m =
-0.26	-0.30	2.82	3.02	-2.07	-3.49	-4.70	-1.66	2.96	-4.08	-2.29	-2.88	3.02	-2.59	2.20
-4.90	-1.21	-0.40	-5.66	3.72	4.41	5.00	-1.17	5.54	3.52	3.37	-0.10	-5.90	3.13	1.04
2.99	4.14	-0.24	4.55	-2.94	-4.01	-2.86	3.15	-1.87	-1.84	0.24	1.23	0.57	2.52	-3.56
-2.85	1.73	-1.44	-1.26	0.88	-1.99	-3.96	0.01	5.57	-2.39	-1.41	-1.95	2.74	4.06	-2.63
Rows and columns are counted from 1.
(1, 1)	-0.26
(3, 7)	-2.86
(1, 9)	2.96
(4, 11)	-1.41
(3, 3)	-0.24
(1, 3)	2.82
(2, 13)	-5.90
(4, 8)	0.01
(2, 11)	3.37
(4, 7)	-3.96
(1, 7)	-4.70
(3, 5)	-2.94
(4, 12)	-1.95
(3, 1)	2.99
(4, 13)	2.74
(3, 10)	-1.84
(2, 6)	4.41
(2, 9)	5.54
(1, 11)	-2.29
(3, 8)	3.15
(2, 1)	-4.90
(1, 10)	-4.08
(3, 14)	2.52
(3, 2)	4.14
(3, 15)	-3.56
(2, 4)	-5.66
(2, 2)	-1.21
(4, 4)	-1.26
(4, 5)	0.88
(1, 14)	-2.59
(3, 13)	0.57
(1, 5)	-2.07

grid =
[[ 0.96 -1.37  0.47 -0.42 -1.30 -4.50 -0.85  1.17]
 [ 0.47 -1.83  0.73  0.89 -1.87 -1.78 -0.08  0.95]
 [ 0.45  0.35  1.02  1.14 -1.21 -2.42 -0.95  0.27]
 [ 1.16 -1.72 -0.06  1.43 -1.69 -2.59 -0.84  0.72]
 [ 0.61 -1.35  3.05  0.95 -0.77 -1.99 -0.71  1.13]
 [ 0.34 -1.01  1.79  0.66 -1.91 -2.91  0.57  0.18]
 [ 0.12  0.36  1.57  0.80  1.97 -3.23 -0.50 -0.41]
 [ 0.78 -1.28 -0.84  1.07 -1.17 -4.80 -1.57 -0.96]
 [ 0.55 -1.38  1.01  0.08  1.48 -2.94  2.62  1.77]
 [-0.41 -1.45  1.82 -0.92 -0.28 -4.36 -1.50  0.17]
 [ 0.71 -0.70  0.64  0.00 -2.70 -5.03 -1.75 -3.84]
 [ 1.33  0.86 -1.21  0.86 -0.50 -3.48 -1.69  0.91]
 [-0.10 -0.64  0.62  0.99 -0.52 -2.79  0.87 -0.74]
 [-0.11 -1.89  0.00  1.12 -0.62 -2.37 -0.84 -0.48]
 [-1.22 -0.35 -0.74  0.50 -0.98 -2.30 -0.40 -1.11]
 [ 0.94  0.52  0.21  0.66 -1.83 -2.66 -1.71  1.39]]
Indices start at 1.
row 1 col 1	0.96
row 10 col 8	0.17
row 9 col 4	0.08
row 1 col 4	-0.42
row 1 col 3	0.47
row 2 col 6	-1.78
row 6 col 3	1.79
row 14 col 2	-1.89
row 9 col 6	-2.94
row 6 col 1	0.34
row 8 col 6	-4.80
row 8 col 7	-1.57
row 4 col 1	1.16
row 7 col 4	0.80
row 3 col 1	0.45
row 7 col 6	-3.23
row 3 col 7	-0.95
row 13 col 5	-0.52
row 4 col 3	-0.06
row 2 col 4	0.89
row 6 col 2	-1.01
row 3 col 8	0.27
row 2 col 7	-0.08
row 3 col 4	1.14
row 16 col 2	0.52
row 8 col 2	-1.28
row 6 col 5	-1.91
row 9 col 8	1.77
row 7 col 1	0.12
row 4 col 6	-2.59
row 15 col 1	-1.22
row 4 col 7	-0.84
row 16 col 3	0.21
row 3 col 2	0.35
row 13 col 1	-0.10

M =
775,-358,274,138,18,309,224,358,65,381,882,-32,-13,138
-73,-144,-96,659,-223,-206,263,418,166,48,983,-264,-370,1
-910,123,461,336,53,10,-174,-15,-108,157,-632,-349,392,-231
301,-588,266,295,422,233,-587,-154,-35,33,-774,376,-24,-169
Indices start at 1.
(1, 1) => 775
(2, 11) => 983
(2, 10) => 48
(1, 2) => -358
(3, 10) => 157
(2, 2) => -144
(4, 3) => 266
(4, 14) => -169
(4, 11) => -774
(1, 7) => 224
(4, 6) => 233
(3, 5) => 53
(2, 9) => 166
(1, 12) => -32
(4, 5) => 422
(3, 2) => 123
(2, 7) => 263
(2, 1) => -73
(3, 4) => 336
(3, 11) => -632

W =
[[432, 345, 832, 329, 519, 353, 387, 66],
 [245, 411, 440, 305, 512, 405, 366, 456],
 [169, 354, 739, 184, 477, 250, 406, 329],
 [28, 385, 448, 156, 708, 446, 421, 440],
 [480, 416, 482, 438, 539, 499, 399, 261],
 [182, 462, 140, 333, 544, 506, 442, 685],
 [218, 457, 233, 340, 444, 414, 331, 684],
 [318, 457, 129, 411, 758, 705, 561, 434],
 [278, 426, 375, 343, 417, 377, 352, 568],
 [291, 428, 378, 358, 402, 372, 472, 561],
 [173, 455, 158, 328, 541, 490, 311, 685],
 [518, 377, 711, 408, 523, 428, 456, 88],
 [385, 354, 840, 305, 370, 235, 415, 212],
 [2, 428, 225, 196, 733, 528, 397, 592],
 [144, 464, 126, 314, 623, 546, 415, 658],
 [258, 359, 769, 241, 388, 218, 415, 325]]
Rows and columns are counted from 1.
row 1 col 1 -> 432
row 1 col 6 -> 353
row 16 col 3 -> 769
row 13 col 8 -> 212
row 9 col 8 -> 568
row 2 col 6 -> 405
row 8 col 1 -> 318
row 13 col 5 -> 370
row 4 col 5 -> 708
row 16 col 4 -> 241
row 1 col 4 -> 329
row 1 col 7 -> 387
row 1 col 5 -> 519
row 12 col 1 -> 518
row 7 col 7 -> 331
row 4 col 6 -> 446
row 7 col 2 -> 457
row 15 col 5 -> 623
row 2 col 8 -> 456
row 6 col 8 -> 685
row 6 col 7 -> 442
row 16 col 7 -> 415
row 9 col 3 -> 375
row 10 col 6 -> 372
row 15 col 4 -> 314
row 12 col 5 -> 523
row 5 col 2 -> 416
row 8 col 8 -> 434
row 13 col 7 -> 415
row 1 col 3 -> 832
row 14 col 4 -> 196
row 9 col 6 -> 377
row 14 col 1 -> 2
row 4 col 3 -> 448
row 6 col 5 -> 544
row 2 col 5 -> 512
row 8 col 4 -> 411

arr =
[[156  23 115  90]
 [112 111 111 112]
 [126  82 112 105]
 [126  82 112 104]
 [128  82 112 104]
 [144  51 113  97]
 [111 111 111 111]
 [ 96 141 110 117]
 [127  82 111 105]
 [142  53 113  95]
 [ 67 200 106 133]
 [ 95 141 109 117]]
Rows and columns are counted from 1.
row 1 col 1 = 156
row 7 col 2 = 111
row 3 col 4 = 105
row 5 col 3 = 112
row 6 col 3 = 113
row 6 col 2 = 51
row 11 col 4 = 133
row 9 col 1 = 127
row 10 col 2 = 53
row 9 col 3 = 111
row 12 col 2 = 141
row 6 col 1 = 144
row 10 col 4 = 95
row 4 col 2 = 82
row 11 col 1 = 67
row 11 col 3 = 106
row 12 col 3 = 109

X =
[[-1.90  0.39 -1.27 -0.77 -0.11 -0.50  1.54  0.30  0.01 -0.43  0.43  0.89
  -2.91 -0.92 -0.59 -0.42]
 [-0.86  0.16  0.44  0.98 -0.79 -0.97 -1.01  2.08 -2.73 -2.19 -1.31 -0.23
  -0.53 -1.94 -1.03  1.35]
 [ 0.59  1.13 -1.91  0.06  2.19 -1.39  1.25 -0.15 -0.48 -0.65  0.10 -0.81
   3.53 -0.72  2.26 -0.37]
 [ 0.03 -0.29  0.60  1.29  0.38  0.47  0.35  1.10 -0.94  0.44  1.79  1.21
   1.93  0.81 -0.77  1.52]
 [ 0.30  0.59  0.88  0.43  1.13  1.51 -0.28 -0.78  0.03 -0.54  0.58 -0.47
   0.65  0.03 -0.81 -0.27]
 [-0.55 -1.12  1.85  0.39  1.01  1.76  0.99  0.58 -1.57  1.90  0.54 -0.60
  -1.98  1.73  1.62  1.11]
 [-1.49  1.07 -1.06  1.11  1.32 -0.53  0.01  1.46  0.26  1.25 -0.78  0.23
   0.97  0.48 -0.87 -0.48]
 [-1.03 -0.40  0.04  0.00  0.75  0.35 -0.33  1.71  0.86  0.73 -3.18  1.13
  -0.87 -0.08  0.38  0.27]
 [-2.69  1.91 -0.28 -0.60  0.57 -1.21 -0.32  1.81  4.31  1.96 -1.02  0.70
  -0.85 -1.02 -0.94 -0.60]
 [ 0.01 -1.95  0.39 -1.66 -0.30  1.06 -0.05 -1.18  1.88  0.02 -0.10 -0.25
  -0.20  0.68 -1.17 -0.80]]
Rows and columns are counted from 1.
row 1 col 1 = -1.90
row 3 col 8 = -0.15
row 5 col 16 = -0.27
row 8 col 9 = 0.86
row 7 col 9 = 0.26
row 5 col 11 = 0.58
row 3 col 5 = 2.19
row 6 col 2 = -1.12
row 1 col 9 = 0.01
row 5 col 14 = 0.03
row 10 col 2 = -1.95
row 5 col 5 = 1.13
row 2 col 15 = -1.03
row 4 col 6 = 0.47
row 6 col 9 = -1.57
row 6 col 7 = 0.99
row 10 col 14 = 0.68
row 2 col 7 = -1.01
row 9 col 10 = 1.96
row 8 col 6 = 0.35
row 4 col 1 = 0.03
row 9 col 9 = 4.31
row 8 col 3 = 0.04
row 3 col 3 = -1.91
row 9 col 16 = -0.60
row 10 col 5 = -0.30
row 3 col 13 = 3.53
row 7 col 8 = 1.46
row 5 col 4 = 0.43
row 8 col 12 = 1.13
row 6 col 14 = 1.73
row 5 col 3 = 0.88
row 1 col 3 = -1.27
row 6 col 15 = 1.62
row 2 col 12 = -0.23
row 8 col 1 = -1.03
row 2 col 11 = -1.31
